Below is a small trained network, with its code and all its weights. Each question gives an input and a class and asks what happens when units are switched off, that is, made to give their printed mean instead of their output.

import numpy as np


def w(rows, s, z=0):
    codes = np.array(rows[::2]) - 128.0
    scale = np.full(codes.shape[1], s)
    scale[-1] = z or s
    return codes * scale


def f(y):
    return np.maximum(y, 0)


def log_softmax(a):
    a = a - a.max(-1, keepdims=True)
    return a - np.log(np.exp(a).sum(-1, keepdims=True))


def net(x, mask):
    res = np.array(x, float).reshape(1, 3) / 4 @ E
    y = f(res @ A[0][:, :-1].T + A[0][:, -1])
    res = res + np.where(mask, y, B[0][:, -1]) @ B[0][:, :-1]
    return log_softmax(res[-1] @ U[:, :-1].T + U[:, -1])


A, B = {}, {}
E = w([
[49,118,111,240,188,135,118],'x0',
[232,254,106,135,207,255,118],'x1',
[141,121,20,153,29,218,139],'x2',
],0.0083)
A[0] = w([
[176,152,141,126,184,185,105,108],'n0',
[126,109,118,153,121,146,132,207],'n1',
[112,142,189,102,224,75,131,135],'n2',
[122,119,37,153,43,176,139,102],'n3',
[195,134,153,21,77,105,130,127],'n4',
[148,108,175,110,164,114,127,110],'n5',
[132,131,160,121,160,110,127,89],'n6',
[81,117,102,246,181,129,131,130],'n7',
[146,130,119,71,90,135,138,99],'n8',
[182,173,128,121,179,159,127,107],'n9',
[88,130,117,210,156,128,127,95],'n10',
[129,135,164,94,160,100,137,90],'n11',
[128,133,117,126,135,112,110,254],'n12',
[95,99,127,110,110,91,134,120],'n13',
[89,86,151,137,81,87,113,100],'n14',
[109,93,145,124,73,69,119,115],'n15',
],0.013,0.0099)
B[0] = w([
[86,132,61,146,156,119,161,231],'n0',
[131,147,153,96,50,121,166,215],'n1',
[145,135,119,177,42,109,92,243],'n2',
[136,131,110,211,80,79,59,254],'n3',
[119,126,135,24,159,102,85,237],'n4',
[130,137,117,151,96,130,93,170],'n5',
[144,102,107,158,126,123,94,154],'n6',
[142,116,131,24,164,107,84,251],'n7',
[132,136,116,92,152,111,81,174],'n8',
[101,139,61,148,149,113,169,229],'n9',
[136,142,105,63,166,116,85,197],'n10',
[139,112,113,156,116,117,78,164],'n11',
[103,135,178,83,2,142,236,252],'n12',
[114,154,87,143,150,139,150,204],'n13',
[118,156,71,156,183,136,150,226],'n14',
[118,146,65,148,163,143,162,231],'n15',
],0.021,0.01)
U = w([
[91,154,60,158,194,128,224,98],'0',
[169,121,138,197,52,102,35,120],'1',
[137,127,157,8,179,114,72,129],'2',
[126,125,222,101,63,150,255,254],'3',
[179,73,146,159,185,139,146,83],'4',
[135,131,195,137,179,154,135,88],'5',
],0.0088,0.005)

Each question gives the input, the list of numbers given to net, and the class t.
The units are the neurons (one row each of A and B). Each row of codes is followed by its name. A weight is (code - 128) times the scale printed after its matrix; where a second scale follows, it is the last column's (A, B and U).
mask holds one flag per neuron, in row order. A switched-off neuron (its flag False) gives its mean, the last column of its row in B, instead of its output. The means were averaged over made-up inputs and are rounded, as every weight is.
A unit's drop is (log p(t) with every unit on - log p(t) with that unit switched off) / (log p(t) with every unit on - log p(t) with every unit switched off).
The circuit of an input: a set's keep is (log p(t) with only the set's units on - log p(t) with every unit switched off) / (log p(t) with every unit on - log p(t) with every unit switched off). Starting from the 12 units with the biggest drops (on a tie, the unit counted first), units are removed one at a time, each time the one whose removal leaves the highest keep (on an exact tie, the one counted first), for as long as the keep stays at least 0.8.
circuit, biggest first: the units of the circuit, biggest drop first
top k neurons: the k neurons with the biggest drops, biggest first
drop when u is switched off: that unit's drop, to one decimal
input [2,6,-8], class 1: circuit, biggest first => n2
input [-1,5,6], class 1: top 2 neurons => n3; n15
input [-3,0,-1], class 3: top 2 neurons => n7; n10
input [3,-1,-1], class 3: top 2 neurons => n4; n3
input [-3,-5,-5], class 0: top 4 neurons => n15; n3; n14; n13
input [-6,7,-3], class 0: top 2 neurons => n9; n0
input [2,-3,2], class 3: top 2 neurons => n0; n9
input [-5,-3,3], class 2: top 2 neurons => n4; n2
input [-4,1,3], class 2: top 2 neurons => n2; n4
input [7,-6,3], class 2: top 2 neurons => n7; n10
input [-3,1,3], class 3: top 3 neurons => n7; n2; n10
input [5,-2,5], class 1: top 2 neurons => n3; n4
input [4,-7,-8], class 1: top 4 neurons => n2; n0; n11; n9
input [8,5,8], class 1: circuit, biggest first => n3
input [-6,5,4], class 2: top 2 neurons => n4; n15
input [7,-2,5], class 2: drop when n7 is switched off => 1.0
input [7,-3,6], class 2: drop when n10 is switched off => 0.5
input [-5,-7,4], class 0: drop when n15 is switched off => 0.2
